Below are the code and all the weights of a small trained network. Each question names an input and a class and asks about switching units off, where a switched-off unit gives its printed mean instead of its output.

import numpy as np


def w(rows, s, z=0):
    codes = np.array(rows[::2]) - 128.0
    scale = np.full(codes.shape[1], s)
    scale[-1] = z or s
    return codes * scale


def f(y):
    return y / 2 * (1 + np.tanh(0.7978845608 * (y + 0.044715 * y**3)))


def log_softmax(a):
    a = a - a.max(-1, keepdims=True)
    return a - np.log(np.exp(a).sum(-1, keepdims=True))


def net(x, mask):
    res = np.array(x, float).reshape(1, 8) / 4 @ E
    y = f(res @ A[0][:, :-1].T + A[0][:, -1])
    res = res + np.where(mask, y, B[0][:, -1]) @ B[0][:, :-1]
    return log_softmax(res[-1] @ U[:, :-1].T + U[:, -1])


A, B = {}, {}
E = w([
[128,129,154,135,123,114,139,134],'x0',
[138,160,145,160,129,117,132,128],'x1',
[139,75,166,175,138,126,93,1],'x2',
[114,94,125,101,131,137,125,135],'x3',
[128,108,130,108,112,118,141,126],'x4',
[193,136,130,167,45,201,119,153],'x5',
[230,90,97,102,191,152,175,117],'x6',
[93,195,199,46,125,182,133,70],'x7',
],0.012)
A[0] = w([
[139,89,117,126,91,152,103,135,18],'N1',
[153,147,90,106,122,85,109,191,122],'N2',
[119,206,131,48,127,148,159,94,129],'N3',
[123,89,136,156,122,143,132,83,36],'N4',
[150,57,169,188,134,131,59,10,4],'N5',
[114,154,168,91,141,168,127,55,65],'N6',
[134,63,125,189,124,112,100,160,110],'N7',
[113,145,166,108,119,196,141,66,95],'N8',
[116,59,50,222,129,69,120,112,77],'N9',
[21,127,112,181,47,100,50,102,93],'N10',
[74,135,117,137,91,119,119,103,118],'N11',
[71,128,109,114,232,40,137,72,21],'N12',
[223,99,132,128,210,152,175,87,41],'N13',
[174,93,173,180,69,229,107,129,52],'N14',
],0.013,0.0029)
B[0] = w([
[147,194,138,153,106,104,120,125,147],'N1',
[59,115,141,176,137,160,160,152,190],'N2',
[103,85,147,193,144,129,118,170,226],'N3',
[110,153,127,135,127,101,181,159,164],'N4',
[53,128,99,153,133,179,189,236,253],'N5',
[139,100,177,153,136,93,71,170,204],'N6',
[165,154,175,145,130,106,89,129,198],'N7',
[132,129,163,182,144,88,66,151,199],'N8',
[96,87,198,169,139,109,41,175,239],'N9',
[203,123,140,45,205,155,196,56,242],'N10',
[193,100,104,105,164,144,144,151,169],'N11',
[145,183,52,126,2,118,98,53,238],'N12',
[197,130,158,42,203,152,181,66,250],'N13',
[103,152,50,92,41,84,89,35,217],'N14',
],0.015,0.014)
U = w([
[147,53,226,164,201,75,25,137,2],'0',
[207,95,171,40,252,146,194,58,157],'1',
[120,160,74,106,53,97,100,49,157],'2',
[34,133,112,136,165,177,255,229,197],'3',
],0.0095,0.0026)

Each question gives the input, the list of numbers given to net, and the class t.
The units are the neurons (one row each of A and B). Each row of codes is followed by its name. A weight is (code - 128) times the scale printed after its matrix; where a second scale follows, it is the last column's (A, B and U).
mask holds one flag per neuron, in row order. A switched-off neuron (its flag False) gives its mean, the last column of its row in B, instead of its output. The means were averaged over made-up inputs and are rounded, as every weight is.
A unit's drop is (log p(t) with every unit on - log p(t) with that unit switched off) / (log p(t) with every unit on - log p(t) with every unit switched off).
The circuit of an input: a set's keep is (log p(t) with only the set's units on - log p(t) with every unit switched off) / (log p(t) with every unit on - log p(t) with every unit switched off). Starting from the 12 units with the biggest drops (on a tie, the unit counted first), units are removed one at a time, each time the one whose removal leaves the highest keep (on an exact tie, the one counted first), for as long as the keep stays at least 0.8.
units of the circuit, in order: the units of the circuit, biggest drop first
unit that matters most: the unit with the biggest drop
k most important neurons: the k neurons with the biggest drops, biggest first
drop of u: that unit's drop, to one decimal
input [-4,4,-6,-5,3,2,0,-6], class 0: 4 most important neurons	N5; N9; N7; N4
input [5,5,-2,-4,4,-6,5,-3], class 2: units of the circuit, in order	N12
input [-8,-1,8,2,2,6,5,7], class 3: 4 most important neurons	N5; N9; N4; N7
input [8,5,7,4,-6,7,-7,3], class 1: 2 most important neurons	N10; N12
input [-5,2,3,-4,-5,0,-3,2], class 1: 4 most important neurons	N10; N9; N2; N3
input [-6,1,4,4,3,-2,-3,1], class 3: 2 most important neurons	N5; N13
input [0,-1,8,3,-6,-6,4,7], class 3: 2 most important neurons	N5; N9
input [-7,-3,5,-8,-3,-3,4,-3], class 3: 2 most important neurons	N5; N10
input [-6,1,6,0,-2,5,0,-3], class 3: 2 most important neurons	N5; N12
input [-7,-3,-4,-2,4,-5,8,-8], class 0: 2 most important neurons	N9; N10
input [-5,-1,-4,0,7,7,5,7], class 0: 4 most important neurons	N12; N3; N8; N6
input [-7,-2,1,8,6,8,-6,-4], class 2: 3 most important neurons	N14; N13; N1
input [-8,-2,-5,-2,8,-6,4,-7], class 0: 2 most important neurons	N9; N5
input [6,7,7,8,-5,8,1,-3], class 2: most important neuron	N14
input [-6,-5,-3,-7,5,-6,0,7], class 0: 2 most important neurons	N3; N6
input [-8,-3,6,1,0,2,-2,8], class 0: 2 most important neurons	N6; N8
input [0,8,7,-2,0,5,6,-6], class 3: drop of N5	2.9
input [-7,-5,-4,8,1,-8,-1,-5], class 2: drop of N12	2.0
input [6,2,7,1,5,3,-2,4], class 3: drop of N12	0.0
input [4,7,6,0,6,3,-6,4], class 1: drop of N14	0.1
input [1,-8,-5,6,-7,-1,-6,2], class 1: unit that matters most	N5
